Below are the code and all the weights of a small trained network. Each question names an input and a class and asks about switching units off, where a switched-off unit gives its printed mean instead of its output.

import numpy as np


def w(rows, s, z=0):
    codes = np.array(rows[::2]) - 128.0
    scale = np.full(codes.shape[1], s)
    scale[-1] = z or s
    return codes * scale


def f(y):
    return np.maximum(y, 0)


def log_softmax(a):
    a = a - a.max(-1, keepdims=True)
    return a - np.log(np.exp(a).sum(-1, keepdims=True))


def net(x, mask):
    res = np.array(x, float).reshape(1, 8) / 4 @ E
    y = f(res @ A[0][:, :-1].T + A[0][:, -1])
    res = res + np.where(mask, y, B[0][:, -1]) @ B[0][:, :-1]
    return log_softmax(res[-1] @ U[:, :-1].T + U[:, -1])


A, B = {}, {}
E = w([
[162,195,31,201,245],'x0',
[104,181,218,98,173],'x1',
[204,41,129,236,113],'x2',
[209,89,218,144,233],'x3',
[255,143,54,85,179],'x4',
[6,23,169,144,254],'x5',
[175,142,91,40,175],'x6',
[197,90,201,55,119],'x7',
],0.0082)
A[0] = w([
[80,112,29,184,72,100],'n1',
[35,135,72,195,77,94],'n2',
[114,64,213,34,68,251],'n3',
[142,235,26,156,144,227],'n4',
[119,71,133,94,45,149],'n5',
[255,108,207,185,65,3],'n6',
[144,148,105,159,246,15],'n7',
[168,117,76,128,165,10],'n8',
[148,3,159,142,211,91],'n9',
[219,205,43,126,150,116],'n10',
[185,115,168,159,73,10],'n11',
[221,131,71,98,94,117],'n12',
[130,204,210,233,164,76],'n13',
],0.0088,0.0039)
B[0] = w([
[71,94,76,116,66,207],'n1',
[30,110,133,180,22,217],'n2',
[103,186,199,57,127,245],'n3',
[70,134,44,103,150,244],'n4',
[152,103,139,74,81,195],'n5',
[240,184,227,159,77,193],'n6',
[72,131,92,163,209,189],'n7',
[159,99,61,138,157,160],'n8',
[135,46,179,139,141,206],'n9',
[217,147,39,78,151,229],'n10',
[163,169,149,136,83,159],'n11',
[254,97,80,42,106,206],'n12',
[109,150,161,166,173,181],'n13',
],0.0072,0.012)
U = w([
[136,169,124,40,96,253],'0',
[101,216,78,176,241,24],'1',
[205,136,42,79,144,83],'2',
[81,110,95,191,31,47],'3',
[224,175,178,175,76,180],'4',
[147,10,177,201,243,162],'5',
[113,149,174,6,137,136],'6',
[76,207,150,198,102,105],'7',
],0.011,0.0043)

Each question gives the input, the list of numbers given to net, and the class t.
The units are the neurons (one row each of A and B). Each row of codes is followed by its name. A weight is (code - 128) times the scale printed after its matrix; where a second scale follows, it is the last column's (A, B and U).
mask holds one flag per neuron, in row order. A switched-off neuron (its flag False) gives its mean, the last column of its row in B, instead of its output. The means were averaged over made-up inputs and are rounded, as every weight is.
A unit's drop is (log p(t) with every unit on - log p(t) with that unit switched off) / (log p(t) with every unit on - log p(t) with every unit switched off).
The circuit of an input: a set's keep is (log p(t) with only the set's units on - log p(t) with every unit switched off) / (log p(t) with every unit on - log p(t) with every unit switched off). Starting from the 12 units with the biggest drops (on a tie, the unit counted first), units are removed one at a time, each time the one whose removal leaves the highest keep (on an exact tie, the one counted first), for as long as the keep stays at least 0.8.
units of the circuit, in order: the units of the circuit, biggest drop first
most important unit: the unit with the biggest drop
top k neurons: the k neurons with the biggest drops, biggest first
drop of u: that unit's drop, to one decimal
input [8,-2,-7,-6,-5,-3,-1,-5], class 3: most important unit -> n2
input [3,1,-7,-3,2,1,5,1], class 2: units of the circuit, in order -> n10, n3
input [-2,4,2,4,3,-2,3,0], class 4: units of the circuit, in order -> n6, n4
input [1,8,-5,-8,-3,-8,5,-8], class 3: top 3 neurons -> n2, n3, n1
input [-5,-1,5,-7,-1,-5,0,2], class 4: top 2 neurons -> n6, n4
input [-2,-6,0,-7,7,7,6,-6], class 3: units of the circuit, in order -> n2, n1
input [7,3,3,7,4,-3,-5,-2], class 1: top 2 neurons -> n7, n13
input [-6,2,0,-5,0,0,6,-7], class 3: units of the circuit, in order -> n2, n10
input [-7,-4,-7,-4,-4,-7,3,-5], class 3: top 3 neurons -> n2, n10, n1
input [-3,6,-1,-2,-4,-6,-4,8], class 4: top 4 neurons -> n6, n4, n11, n1
input [4,-5,0,4,-6,-3,2,-1], class 1: top 2 neurons -> n12, n5
input [-2,-8,1,-5,-8,-1,3,7], class 6: top 2 neurons -> n3, n5
input [6,5,-7,-3,-5,8,-4,-6], class 7: top 2 neurons -> n2, n10
input [3,6,-6,4,7,-7,-6,6], class 2: top neuron -> n10
input [1,-3,3,-2,0,-3,0,7], class 4: drop of n6 -> 0.6
input [-6,0,4,-6,0,-7,-5,5], class 4: drop of n6 -> 0.7
input [-8,4,8,-8,2,-4,-4,0], class 4: drop of n6 -> 0.6
input [4,1,5,4,-1,-3,4,8], class 4: drop of n6 -> 1.4
